Moves between elements:
jj @ sm
jj + fs
pr @ hn
pr + lc
lq @ mz
lq + tb
rr @ rl
rr + mc
gt @ sr
gt + zf
zb @ rr
zb + rq
ls @ ml
ls + nj
gs @ jq
gs + bf
zn @ gl
zn + tn
zs @ gh
zs + ls
nq @ gm
nq + gl
tt @ zb
tt + cl
dl @ fb
dl + gt
mb @ md
mb + ph
hb @ rm
hb + tz
mh @ jj
mh + rr
rq @ ld
rq + dq
pc @ qt
pc + zf
tb @ jb
tb + cg
th @ tr
th + gl
zt @ cn
zt + tq
mz @ tg
mz + cg
jn @ ns
jn + lt
tp @ rq
tp + pj
nc @ qq
nc + sl
jh @ lc
jh + nm
lg @ cz
lg + dh
bf @ ph
bf + pr
tz @ dz
tz + jn
ld @ tz
ld + qq
dm @ cp
dm + hh
jt @ dd
jt + zg
tq @ mj
tq + cn
pj @ dp
pj + zn
pn @ zf
pn + zb
jb @ mp
jb + nq
zf @ zg
zf + rr
lt @ gz
lt + lj
zl @ lt
zl + sd
qq @ jn
qq + zl
br @ zt
br + nt
td @ gt
td + gt
hm @ dj
hm + jt
jq @ pc
jq + ll
pq @ hb
pq + ld
tc @ nt
tc + tp
pf @ lf
pf + gj
gh @ tp
gh + ml
qt @ gj
qt + nm
sd @ lj
sd + nt
nj @ tr
nj + dm
cg @ qc
cg + pj
tn @ tc
tn + zt
jp @ jm
jp + zq
hs @ mn
hs + qt
bs @ cg
bs + mb
cp @ tn
cp + br
tg @ qj
tg + mp
jr @ dn
jr + jm
mt @ dl
mt + gn
sm @ ph
sm + hm
jm @ lz
jm + td
nb @ sj
nb + rz
dz @ lp
dz + dj
pb @ ff
pb + zr
fg @ pc
fg + pn
lp @ pq
lp + lp
bm @ zl
bm + gh
fl @ pg
fl + lp
rm @ ls
rm + dz
ff @ pr
ff + jh
dq @ qq
dq + qq
ml @ pj
ml + tr
lz @ gn
lz + mm
qj @ bm
qj + zs
ct @ fg
ct + jp
gz @ br
gz + lg
tl @ dh
tl + qj
mn @ nm
mn + ph
mc @ cq
mc + rm
qc @ hp
qc + pb
cc @ nj
cc + tp
dp @ dc
dp + hn
ds @ dm
ds + mj
ll @ qt
ll + fb
fs @ hm
fs + pc
rc @ tb
rc + bs
qb @ jr
qb + jp
dn @ mt
dn + lz
gn @ jj
gn + sr
zr @ jh
zr + mn
fc @ pn
fc + fc
dh @ tn
dh + bm
ch @ mm
ch + rl
nm @ gj
nm + gs
dg @ sd
dg + tc
ns @ pn
ns + gz
ft @ tg
ft + th
sl @ fz
sl + rm
zq @ td
zq + mh
cn @ lq
cn + ql
tr @ zn
tr + cp
hp @ bf
hp + ff
bd @ pb
bd + dj
gm @ rc
gm + lf
ph @ gs
ph + sj
jf @ ll
jf + dl
cz @ zl
cz + dg
bt @ ml
bt + gh
dd @ hj
dd + ct
rz @ zr
rz + hs
lf @ bs
lf + lc
cq @ tt
cq + nt
mj @ hh
mj + lq
sr @ zr
sr + bd
gj @ jb
gj + jq
hn @ qc
hn + ql
fz @ ch
fz + sl
bl @ zb
bl + fz
sj @ nq
sj + mt
hj @ fs
hj + mm
zg @ zq
zg + rl
mm @ nc
mm + bt
dj @ mh
dj + dd
lj @ lg
lj + tl
gl @ ls
gl + cc
mp @ cn
mp + gm
nt @ ml
nt + ft
rl @ fc
rl + cq
md @ pf
md + jq
fb @ nb
fb + jr
dc @ cn
dc + qc
pg @ bt
pg + pq
hh @ br
hh + mz
lc @ ql
lc + gj
ql @ pb
ql + rz
hz @ mc
hz + mm
cl @ hz
cl + ch

In the rows, zero is written as 169.

The rows follow the links: the fewer symbols apart two elements are, the more alike their rows tend to be.

Known rows, each with its element:
[ 171  170  161   92  174  153  207  204  157  133  231  116  161  126  139  258  204   98  193  192  162  180  212  183  108  125  205   90  209  224   86  274  156  194  132  141  211  107   89  207  114  118  248  133  131  219  174  156]
element: sr
[ 169  185  111  104  181  107  181  182  181  140  229   69  201  134  159  260  201   91  151  191  151  206  214  214  151  126  217   73  196  257  169  260  166  197  158  115  194   89  131  216  125   96  210  137  137  197  176  171]
element: bd
[ 185  193  210  216  210  221  171  175  185  193  171  161  169  246  204   71   96  184  172  121  196  230   83  158  197  234  142  217  107  164  175   46  171  153  209  207  155  270  223  125  209  234   86  192  166  159  190  185]
element: tc
[ 168  200  164  251  126  107   91  111  169  195  142  228  234  205  223   89  130  235  188  159  263  179   92  181  164  204  164  203  197  125  233  147  176  156  190  150   93  216  249  151  192  208  139  138  233  107  134  197]
element: rq
[ 181  125  176  125  127  178  237  190  186  128  114  241   52  119  131  236  237  166  187  221   87  111  250  167  223  129  167  189  183  174  189  236  170  143   96  155  225  184  151  164  204   66  225  189  122  148  185  185]
element: mb
[ 150  192  192  193  111  165  111  112  104  250  117  246  245  124  207  155  171  288  174  182  249   78  143  106  154  176  188  128  191  138  203  138  163  152  227  155   84  104  191  221  167  209  154  166  227  131  136  162]
element: hz
[ 142  131  117  174  238  204  172  176  199  179  171  102  142  193  128  175  167  139   57  146   19  175  221  194  252  182  139  203   77  180  233   90  192  198  217  216  195  144  180  167  186  179  110  240  152  204  199  139]
element: lq
[ 191  215  171  239  122  103  108  123  177  178  148  210  228  214  236   90  124  217  212  150  287  207   85  188  162  209  168  196  203  154  221  150  170  149  166  140  107  239  255  138  204  192  137  129  225   96  139  215]
element: dq
[ 161  133  208  127  174  211  209  226  154  131  205  170  120  135  123  211  188  128  234  184  180  149  208  142   78  124  179  164  211  133   28  257  150  179  105  192  208  155   72  159  105  184  250  143  142  227  168  132]
element: mt
[ 162   92  167  155  170  209  215  195  192  137  111  212   50  135  110  206  227  171  147  193   25  108  255  170  247  145  136  232  142  136  194  174  181  157  125  208  235  175  150  150  202  127  189  232  125  168  189  151]
element: jb
[ 136  139  137  270  161  124   66  136  190  163  178  191  219  217  151   77  125  205  157  137  197  155  141  190  136  195  124  266  194   49  177  155  180  184  166  210  112  189  206  121  152  271  150  154  236  155  121  152]
element: bt
[ 162  155  193  251  199  211  144  169  195  175  158  190  161  246  164   63  109  189  170  124  177  196  116  164  174  218  113  281  132   87  157   74  175  165  178  232  147  256  212  100  196  261  108  186  196  171  168  156]
element: zs
[ 178  169   99  131  188  125  194  168  211  136  161  116  135  154  162  245  214  115  104  190   57  201  227  227  264  148  185  136  139  263  261  204  182  177  160  132  219  140  185  191  196   63  173  202  117  157  204  187]
element: hn
[ 183  129  179  136  129  180  227  189  182  125  106  251   50  118  138  225  237  168  206  226   89  111  243  164  218  139  165  194  185  174  189  237  170  134   99  155  225  188  151  162  209   70  225  199  125  136  181  182]
element: pf
[ 161  139  200  218  221  243  164  172  188  198  155  168  150  232  157   87  121  190  127  122  123  180  148  144  208  220  112  257   92  111  172   40  176  171  201  249  170  223  200  119  197  258   94  217  174  186  178  153]
element: ft
[ 145  206  156  128  161  149  130  146  108  211  214  131  271  121  191  222  170  185  163  181  250  153  153  150   84  135  228   65  203  200  134  213  161  201  212  122  122   61  116  246  107  178  193  126  209  199  151  149]
element: hj
[ 162  147  206  124  181  213  196  214  141  158  233  136  174  142  132  199  168  130  217  165  210  165  189  130   56  139  183  130  207  141   16  231  147  194  136  196  182  123   68  180   90  212  223  133  153  245  162  132]
element: qb
[ 137  148   77  255  150   35   60  138  211  122  201  154  233  197  154  133  158  150  153  158  180  181  169  248  133  171  146  230  228   90  209  231  185  198  138  162  128  157  198  137  134  214  190  124  222  143  117  163]
element: lp
[ 190  176  118  118  160  118  211  174  196  133  161  141  122  138  164  246  224  117  144  200   90  191  227  220  247  137  194  123  167  269  242  235  175  166  143  111  222  152  176  196  201   34  198  180  122  147  193  204]
element: ff
[ 163  169  197  112  193  201  186  205  131  174  246  120  198  141  141  210  164  133  203  172  227  164  184  129   53  140  199  102  201  170   27  216  145  198  165  181  176  108   69  204   87  208  215  131  166  247  160  128]
element: jp
[ 224  230  221  189  186  187  195  177  179  174  172  156  178  243  237   98  107  160  222  130  252  275   67  165  186  223  175  174  140  213  166   94  159  144  185  162  167  290  225  123  216  179  114  160  155  146  189  212]
element: lj
[ 160  184  118  256  131   54   68  123  199  154  175  190  238  207  194   98  137  191  180  157  244  192  112  225  146  192  151  220  224  112  227  195  180  171  152  140  110  202  235  134  167  204  177  118  223  110  126  187]
element: ld
[ 158  154  209  127  192  211  195  219  138  160  240  138  171  138  132  206  170  136  213  165  215  155  180  137   53  139  187  131  211  146   17  231  149  191  146  188  180  129   71  188   85  216  226  133  158  244  163  127]
element: jm
[ 188  147  156   98  155  149  238  201  199  115  163  165   89  121  137  262  231  109  194  211  105  170  240  197  195  120  191  144  193  226  168  271  168  164   93  138  240  163  130  174  177   55  229  165  112  171  186  186]
element: rz
[ 156  205  208  181  113  192  125  108  104  262  108  244  232  129  229  153  165  289  163  182  249   96  125  110  170  180  192  128  174  166  219  122  163  152  235  145   95  123  198  224  191  188  142  171  224  131  146  176]
element: tt
[ 166  171  206  104  175  201  203  210  129  160  229  133  176  123  148  228  183  134  216  185  217  156  193  134   64  134  206  103  210  177   33  238  140  191  146  165  183  113   72  199   97  177  236  135  150  232  167  138]
element: gt
[ 177  129  204  117  165  190  230  222  171  111  180  193   78  131  120  230  216  125  239  200  137  143  234  158  133  131  166  169  212  153   77  263  153  157   87  170  228  168   90  162  143  134  255  160  115  197  173  154]
element: nb

Each walk starts at a row. The symbols on each line, taken left to right, move it on to the next element.
Each answer is a row, close to the row of the element it stands for.
new walk
[ 163  189  165  102  169  156  177  190  129  172  242  112  221  116  161  247  194  133  180  191  207  161  185  161   83  125  221   57  210  222   82  247  151  195  178  137  171   79   91  235   99  151  226  132  160  216  161  154]
+ @ + @ @ + @
[ 155  200  185  232  104  125   90  109  137  218  122  251  242  167  215  119  151  269  197  170  277  126  100  149  146  185  184  173  215  119  215  160  174  150  194  142   79  168  221  173  178  208  160  137  244  113  135  185]
+ + @ + + @
[ 153  150  162  217  241  231  159  177  191  184  181  125  177  239  156   98  116  164  103  124  109  201  145  164  208  214  126  230   81  132  173   42  181  186  226  245  166  199  193  137  183  255   89  220  174  204  188  144]
new walk
[ 152  105  136  167  197  204  193  179  203  161  125  165   94  155  110  193  203  160   90  175    7  129  261  180  266  164  128  232  107  146  232  134  191  170  161  216  224  149  169  157  196  140  147  243  128  176  189  153]
+ + + @ + @ @ @ +
[ 174  178  184  212  239  230  170  182  192  188  182  134  167  253  181   89  109  158  131  125  138  233  117  168  206  222  128  226   81  165  174   36  182  174  224  229  167  241  200  127  197  235   92  207  161  188  198  159]
@ + + @ + + @ @ + @
[ 187  156  145  118  147  140  227  183  193  121  133  183   88  127  152  250  237  131  171  209   72  162  240  201  247  136  182  145  171  229  231  233  180  145  123  128  231  164  162  180  201   49  211  195  111  135  188  190]
new walk
[ 145  122  136  225  222  199  152  164  215  167  150  144  145  219  139  116  138  160   88  132   64  174  185  192  241  201  116  265   91  119  224   76  191  182  193  241  180  200  211  124  196  226  103  229  166  182  183  143]
+ @ + @ + + @ +
[ 189  192  210  216  202  227  157  161  173  211  159  166  187  233  200   74  109  200  163  121  200  205   98  138  201  239  136  216  107  155  190   29  169  157  223  215  145  240  226  138  206  246   81  201  183  149  171  178]
@ @ @ + @ + + +
[ 193  158  165  103  139  147  243  194  188  115  144  197   81  118  144  256  236  131  203  218  125  158  238  191  202  124  193  142  200  227  172  267  162  150   94  121  231  173  140  175  187   45  234  166  114  155  191  192]
new walk
[ 195  151  173  106  129  152  242  190  191  120  122  205   73  109  150  254  237  140  210  212  115  148  241  184  212  127  189  147  197  213  183  266  159  143   89  126  234  175  148  174  194   55  224  172  115  142  183  196]
@ @ @ + +
[ 177  121  171  140  141  181  225  188  193  131   97  231   58  122  129  222  238  161  178  212   58  107  261  178  258  146  147  199  165  175  215  209  173  140  108  163  229  180  163  159  203   88  206  210  118  135  177  178]
+ + @ + @ + + @
[ 183  168  110  123  187  131  215  177  200  130  158  128  116  151  152  249  222  106  127  200   56  194  239  229  247  140  191  142  142  262  235  215  187  171  158  135  225  148  171  191  195   51  191  195  114  164  200  185]
new walk
[ 226  228  213  195  169  173  180  166  185  174  165  171  188  243  236   88  107  169  221  129  270  263   64  169  176  224  171  188  148  205  176  103  160  147  183  154  151  285  235  123  215  183  114  158  175  140  190  223]
+ @ + @ + +
[ 165  157  183  251  191  191  130  162  197  174  159  196  173  248  174   59  108  196  169  128  186  198  110  168  165  218  117  280  142   81  166   80  175  166  180  229  138  253  218  100  194  260  114  182  209  165  161  164]
+ @ + + @ +
[ 157  156  179  252  198  195  126  158  194  181  151  190  175  238  180   63  110  200  155  125  161  191  119  169  195  214  121  265  124   93  191   67  184  157  189  225  142  241  219  108  196  268  103  201  196  161  165  157]
new walk
[ 160  223  200  154  131  189  142  117   93  262  127  218  251  114  229  182  172  267  162  181  256  111  128  106  150  168  214   85  172  195  191  134  163  160  245  136   95  101  172  239  167  177  144  161  215  152  160  167]
+ @ @ + + @ + @
[ 222  238  209  191  169  167  180  165  179  177  177  166  192  242  240   90  104  165  218  131  270  272   61  178  178  219  170  169  154  219  177  105  163  149  189  149  150  288  233  135  221  168  115  148  170  138  191  225]
@ + + @ + @ + + + +
[ 191  150  200  105  124  175  243  200  168  124  137  220   70  110  143  245  236  152  227  219  140  130  233  160  178  124  182  148  215  202  142  264  155  143   92  137  232  176  125  172  182   71  244  169  118  155  176  189]
new walk
[ 187  134  221  117  140  197  234  216  164  121  160  219   71  117  124  226  216  148  253  207  157  131  228  144  137  133  173  165  223  152   78  269  154  152   84  170  223  174   99  162  148  127  247  165  127  180  170  163]
@ @ @ @ @ @ @ +
[ 156  120  113  168  208  188  190  173  209  153  136  146  107  172  124  190  199  149   73  171    9  151  245  198  274  166  141  219   99  181  251  133  190  180  179  203  211  157  184  156  216  133  142  240  132  175  193  167]
@ @ @ @ + + @ @
[ 170  128  225  125  161  209  220  226  157  130  193  181  106  131  113  207  194  126  242  186  180  139  219  140   97  132  166  172  215  133   34  256  150  168   94  191  218  166   77  158  127  177  249  152  140  216  165  143]
